Below are the code and all the weights of a small trained network. Each question names an input and a class and asks about switching units off, where a switched-off unit gives its printed mean instead of its output.

import numpy as np


def w(rows, s, z=0):
    codes = np.array(rows[::2]) - 128.0
    scale = np.full(codes.shape[1], s)
    scale[-1] = z or s
    return codes * scale


def f(y):
    return y / 2 * (1 + np.tanh(0.7978845608 * (y + 0.044715 * y**3)))


def log_softmax(a):
    a = a - a.max(-1, keepdims=True)
    return a - np.log(np.exp(a).sum(-1, keepdims=True))


def net(x, mask):
    res = np.array(x, float).reshape(1, 8) / 4 @ E
    y = f(res @ A[0][:, :-1].T + A[0][:, -1])
    res = res + np.where(mask, y, B[0][:, -1]) @ B[0][:, :-1]
    return log_softmax(res[-1] @ U[:, :-1].T + U[:, -1])


A, B = {}, {}
E = w([
[90,99,134,123,127,139,165,142,111,117],'x0',
[139,155,145,127,91,132,80,146,142,152],'x1',
[162,151,98,159,59,45,192,80,190,112],'x2',
[139,126,126,129,207,122,156,43,133,94],'x3',
[140,123,114,126,103,114,114,169,119,139],'x4',
[187,2,199,149,127,108,137,145,148,209],'x5',
[100,126,174,210,43,83,98,63,4,163],'x6',
[17,192,121,91,174,60,116,150,159,231],'x7',
],0.0082)
A[0] = w([
[46,141,62,125,102,158,138,163,115,72,252],'n1',
[105,168,131,153,106,62,135,76,2,103,163],'n2',
[128,138,126,158,20,78,192,99,239,92,176],'n3',
[142,90,121,117,152,211,110,170,126,216,98],'n4',
[117,186,193,122,161,238,80,187,76,60,241],'n5',
[149,230,23,101,92,109,70,91,147,76,226],'n6',
[106,166,117,95,180,34,92,130,142,191,102],'n7',
[22,130,140,68,145,61,154,138,138,166,62],'n8',
[199,34,191,153,129,101,173,145,176,242,129],'n9',
[143,116,85,126,170,161,178,194,221,79,48],'n10',
[128,119,91,30,147,140,101,156,229,77,43],'n11',
[158,118,78,74,143,194,163,176,229,136,120],'n12',
[211,103,72,182,97,225,97,131,123,66,12],'n13',
[156,104,148,178,101,192,137,122,130,56,71],'n14',
],0.0072,0.003)
B[0] = w([
[171,115,172,193,140,45,153,221,179,195,191],'n1',
[141,221,113,109,138,241,188,34,135,150,202],'n2',
[117,154,109,18,226,7,114,199,59,111,222],'n3',
[179,34,116,142,133,35,133,132,131,128,188],'n4',
[105,180,183,175,198,71,93,139,107,165,213],'n5',
[188,181,133,162,191,156,157,173,153,130,217],'n6',
[76,101,108,64,64,126,60,182,157,3,207],'n7',
[125,107,35,111,129,171,26,92,138,44,204],'n8',
[189,203,116,183,162,188,167,151,171,130,255],'n9',
[112,162,99,139,49,173,174,133,61,146,203],'n10',
[208,141,136,161,21,204,94,63,66,187,206],'n11',
[200,228,68,31,70,74,100,130,109,230,224],'n12',
[103,63,51,91,157,155,33,131,137,66,177],'n13',
[107,67,105,62,153,195,22,121,159,37,163],'n14',
],0.0067,0.0091)
U = w([
[133,160,98,103,1,186,137,37,14,212,77],'0',
[67,90,43,89,120,155,63,132,149,73,24],'1',
[132,120,133,64,210,70,137,137,44,167,195],'2',
[150,160,103,208,177,185,189,178,208,160,55],'3',
[115,137,129,96,137,172,161,155,108,143,255],'4',
],0.0079,0.0035)

Each question gives the input, the list of numbers given to net, and the class t.
The units are the neurons (one row each of A and B). Each row of codes is followed by its name. A weight is (code - 128) times the scale printed after its matrix; where a second scale follows, it is the last column's (A, B and U).
mask holds one flag per neuron, in row order. A switched-off neuron (its flag False) gives its mean, the last column of its row in B, instead of its output. The means were averaged over made-up inputs and are rounded, as every weight is.
A unit's drop is (log p(t) with every unit on - log p(t) with that unit switched off) / (log p(t) with every unit on - log p(t) with every unit switched off).
The circuit of an input: a set's keep is (log p(t) with only the set's units on - log p(t) with every unit switched off) / (log p(t) with every unit on - log p(t) with every unit switched off). Starting from the 12 units with the biggest drops (on a tie, the unit counted first), units are removed one at a time, each time the one whose removal leaves the highest keep (on an exact tie, the one counted first), for as long as the keep stays at least 0.8.
circuit, biggest first: the units of the circuit, biggest drop first
k most important neurons: the k neurons with the biggest drops, biggest first
input [-7,2,-7,8,-7,2,-8,-5], class 0: circuit, biggest first : (n11; n12)
input [7,5,-8,-6,-6,-5,0,-2], class 2: circuit, biggest first : (n5)
input [2,0,-3,3,-5,3,5,6], class 1: circuit, biggest first : (n8; n7; n12)
input [5,2,-6,-4,-4,0,-7,1], class 0: circuit, biggest first : (n11; n12)
input [6,-4,-7,7,-7,0,0,8], class 1: 2 most important neurons : (n8; n7)
input [5,-3,0,-4,7,5,7,8], class 1: circuit, biggest first : (n8; n7)
input [-2,8,2,4,-6,-6,0,1], class 3: 2 most important neurons : (n6; n12)
input [4,-6,6,2,6,-2,-6,0], class 0: circuit, biggest first : (n11; n10)
input [2,0,3,-2,6,-7,6,2], class 3: 2 most important neurons : (n6; n1)
input [2,-2,4,7,1,-6,4,-3], class 3: circuit, biggest first : (n6; n12)
input [4,-5,-6,-6,4,7,1,8], class 1: circuit, biggest first : (n8; n7)
input [-5,1,5,2,-8,1,5,-6], class 1: circuit, biggest first : (n14; n13)
input [3,7,-7,-2,-1,-8,1,1], class 3: circuit, biggest first : (n1; n6)
input [7,-7,-5,-3,-4,1,-3,8], class 1: circuit, biggest first : (n8)
input [4,6,-5,1,-1,-3,6,-8], class 1: 2 most important neurons : (n13; n14)
input [0,5,6,-1,-4,6,-2,-3], class 2: 3 most important neurons : (n3; n6; n2)
input [0,-4,-7,-6,-5,-4,4,-2], class 2: 3 most important neurons : (n5; n9; n11)
input [0,5,1,-6,2,3,-5,1], class 0: 2 most important neurons : (n12; n11)
input [-1,4,2,4,0,-3,1,5], class 1: 2 most important neurons : (n7; n9)
input [6,0,-6,-2,-4,-4,-6,-2], class 0: most important neuron : (n11)
input [-4,8,-5,4,-7,-4,-5,-2], class 0: 2 most important neurons : (n11; n3)
